Below is a small trained network, with its code and all its weights. Each question gives an input and a class and asks what happens when units are switched off, that is, made to give their printed mean instead of their output.

import numpy as np


def w(rows, s, z=0):
    codes = np.array(rows[::2]) - 128.0
    scale = np.full(codes.shape[1], s)
    scale[-1] = z or s
    return codes * scale


def f(y):
    return np.maximum(y, 0)


def log_softmax(a):
    a = a - a.max(-1, keepdims=True)
    return a - np.log(np.exp(a).sum(-1, keepdims=True))


def net(x, mask):
    res = np.array(x, float).reshape(1, 3) / 4 @ E
    y = f(res @ A[0][:, :-1].T + A[0][:, -1])
    res = res + np.where(mask, y, B[0][:, -1]) @ B[0][:, :-1]
    return log_softmax(res[-1] @ U[:, :-1].T + U[:, -1])


A, B = {}, {}
E = w([
[148,45,183,102,202],'x0',
[117,158,41,160,184],'x1',
[109,61,124,248,109],'x2',
],0.016)
A[0] = w([
[196,173,87,36,165,207],'N0',
[125,95,195,117,77,4],'N1',
[106,111,160,133,229,113],'N2',
[109,98,100,163,130,154],'N3',
[126,111,168,216,122,127],'N4',
[109,155,90,171,191,79],'N5',
[186,100,165,160,209,90],'N6',
[95,170,129,163,63,44],'N7',
[184,58,196,99,115,119],'N8',
[103,105,130,193,138,168],'N9',
[167,191,101,183,236,49],'N10',
[112,163,78,166,43,126],'N11',
[123,134,59,136,196,60],'N12',
[111,45,116,104,175,115],'N13',
[56,136,62,139,218,73],'N14',
[111,86,109,168,66,178],'N15',
[105,131,157,113,31,34],'N16',
[116,108,74,136,145,55],'N17',
[141,64,96,190,74,167],'N18',
[149,220,140,47,130,218],'N19',
[144,76,142,138,248,77],'N20',
[108,197,99,155,79,73],'N21',
[128,85,158,102,55,48],'N22',
],0.014,0.0023)
B[0] = w([
[47,57,200,69,156,239],'N0',
[208,151,136,124,1,200],'N1',
[133,145,96,176,188,198],'N2',
[86,85,186,72,119,187],'N3',
[75,38,207,95,113,220],'N4',
[154,134,119,105,87,200],'N5',
[125,169,76,173,204,201],'N6',
[119,171,37,132,156,203],'N7',
[172,145,99,182,128,227],'N8',
[99,63,233,64,159,209],'N9',
[250,156,181,104,43,211],'N10',
[77,166,72,222,212,236],'N11',
[210,164,149,83,38,202],'N12',
[112,165,61,218,185,197],'N13',
[232,159,164,102,6,218],'N14',
[95,49,126,98,154,208],'N15',
[198,201,108,186,39,201],'N16',
[167,133,144,118,120,170],'N17',
[52,68,186,44,169,231],'N18',
[62,72,147,54,202,251],'N19',
[132,162,53,162,199,226],'N20',
[127,178,38,193,197,216],'N21',
[195,199,129,123,24,194],'N22',
],0.0082,0.016)
U = w([
[52,58,188,40,150,169],'0',
[124,182,42,198,183,201],'1',
[225,159,151,113,2,10],'2',
],0.014,0.0011)

Each question gives the input, the list of numbers given to net, and the class t.
The units are the neurons (one row each of A and B). Each row of codes is followed by its name. A weight is (code - 128) times the scale printed after its matrix; where a second scale follows, it is the last column's (A, B and U).
mask holds one flag per neuron, in row order. A switched-off neuron (its flag False) gives its mean, the last column of its row in B, instead of its output. The means were averaged over made-up inputs and are rounded, as every weight is.
A unit's drop is (log p(t) with every unit on - log p(t) with that unit switched off) / (log p(t) with every unit on - log p(t) with every unit switched off).
k most important neurons: the k neurons with the biggest drops, biggest first
drop of u: that unit's drop, to one decimal
input [-6,4,-7], class 0: most important neuron	N0
input [-4,-1,-4], class 0: 4 most important neurons	N19; N0; N20; N13
input [6,-7,-3], class 2: 2 most important neurons	N1; N11
input [-5,0,-5], class 0: 3 most important neurons	N19; N0; N20
input [6,-8,6], class 2: 3 most important neurons	N1; N22; N8
input [-7,-3,7], class 0: 4 most important neurons	N18; N4; N9; N15
input [-5,-5,-4], class 1: 2 most important neurons	N14; N10
input [-8,-7,-8], class 0: 2 most important neurons	N19; N0
input [6,-7,-6], class 2: 4 most important neurons	N1; N8; N22; N18
input [2,0,1], class 1: 3 most important neurons	N0; N19; N18
input [5,5,-2], class 1: drop of N22	0.5
input [4,0,-3], class 1: drop of N4	0.2
input [5,7,3], class 2: drop of N10	0.2
input [-7,-3,-5], class 1: most important neuron	N21
